Here is a tiny trained network, its code and every weight. The questions are about switching its units off for an input and a class, where a switched-off unit gives its printed mean instead of its output.

import numpy as np


def w(rows, s, z=0):
    codes = np.array(rows[::2]) - 128.0
    scale = np.full(codes.shape[1], s)
    scale[-1] = z or s
    return codes * scale


def f(y):
    return np.maximum(y, 0)


def log_softmax(a):
    a = a - a.max(-1, keepdims=True)
    return a - np.log(np.exp(a).sum(-1, keepdims=True))


def net(x, mask):
    res = np.array(x, float).reshape(1, 5) / 4 @ E
    y = f(res @ A[0][:, :-1].T + A[0][:, -1])
    res = res + np.where(mask, y, B[0][:, -1]) @ B[0][:, :-1]
    return log_softmax(res[-1] @ U[:, :-1].T + U[:, -1])


A, B = {}, {}
E = w([
[153,125,123,137,146,118,137,110],'x0',
[110,119,78,125,250,170,21,149],'x1',
[136,182,204,202,167,206,173,172],'x2',
[32,84,200,202,143,97,104,43],'x3',
[146,139,107,169,134,94,122,123],'x4',
],0.013)
A[0] = w([
[18,29,223,212,146,92,118,17,33],'n0',
[136,247,216,244,166,238,199,154,46],'n1',
[224,169,59,80,119,134,195,229,2],'n2',
[122,20,63,71,66,55,83,71,9],'n3',
[132,138,172,141,1,85,232,89,144],'n4',
[99,113,93,136,178,140,26,160,91],'n5',
[98,83,83,137,244,179,55,124,91],'n6',
],0.0082,0.0029)
B[0] = w([
[193,213,15,3,26,128,132,166,246],'n0',
[123,8,136,158,69,82,47,150,246],'n1',
[166,183,61,82,82,103,139,139,242],'n2',
[120,3,184,149,136,103,47,172,227],'n3',
[60,174,183,233,249,254,184,58,247],'n4',
[88,147,130,186,162,155,212,88,198],'n5',
[93,161,168,151,206,141,163,76,219],'n6',
],0.009,0.015)
U = w([
[86,164,156,143,191,159,154,83,175],'0',
[151,190,95,70,83,110,133,146,186],'1',
[111,4,157,130,112,94,101,142,3],'2',
],0.015,0.0022)

Each question gives the input, the list of numbers given to net, and the class t.
The units are the neurons (one row each of A and B). Each row of codes is followed by its name. A weight is (code - 128) times the scale printed after its matrix; where a second scale follows, it is the last column's (A, B and U).
mask holds one flag per neuron, in row order. A switched-off neuron (its flag False) gives its mean, the last column of its row in B, instead of its output. The means were averaged over made-up inputs and are rounded, as every weight is.
A unit's drop is (log p(t) with every unit on - log p(t) with that unit switched off) / (log p(t) with every unit on - log p(t) with every unit switched off).
The circuit of an input: a set's keep is (log p(t) with only the set's units on - log p(t) with every unit switched off) / (log p(t) with every unit on - log p(t) with every unit switched off). Starting from all 7 units, units are removed one at a time, each time the one whose removal leaves the highest keep (on an exact tie, the one counted first), for as long as the keep stays at least 0.8.
circuit, biggest first: the units of the circuit, biggest drop first
top k neurons: the k neurons with the biggest drops, biggest first
drop of u: that unit's drop, to one decimal
input [0,-4,-3,-1,1], class 0: circuit, biggest first	n4
input [0,1,3,-3,1], class 1: top 3 neurons	n3, n4, n2
input [8,8,-4,-7,7], class 0: top 3 neurons	n6, n0, n5
input [7,-6,-7,7,0], class 1: top 4 neurons	n0, n1, n6, n5
input [8,-4,-3,-4,4], class 0: top 3 neurons	n0, n4, n1
input [2,-3,-6,7,-8], class 1: top 2 neurons	n0, n1
input [1,6,-7,-4,1], class 2: top 3 neurons	n3, n4, n0
input [3,-8,-7,-2,8], class 0: top 2 neurons	n4, n1
input [2,3,-6,-4,-5], class 2: top 2 neurons	n0, n3
input [0,0,6,5,1], class 2: top 2 neurons	n1, n2
input [-5,2,0,5,2], class 1: top 2 neurons	n0, n4
input [-1,7,-2,-7,-4], class 0: top 2 neurons	n0, n6
input [-1,0,8,8,7], class 1: top 2 neurons	n0, n3
input [-2,-2,1,4,3], class 1: circuit, biggest first	n0
input [1,-3,-5,-4,7], class 2: top 2 neurons	n0, n3
input [3,7,-5,6,7], class 0: top 2 neurons	n6, n5
input [-8,-7,-2,-6,-8], class 0: top 2 neurons	n4, n0
input [-8,0,7,-2,0], class 2: drop of n1	0.2
input [4,5,-5,6,-3], class 1: drop of n0	1.9
input [-6,-7,-1,-4,0], class 0: drop of n4	1.1
input [-1,-3,5,2,2], class 2: drop of n1	1.7
input [3,5,8,2,8], class 2: circuit, biggest first	n1
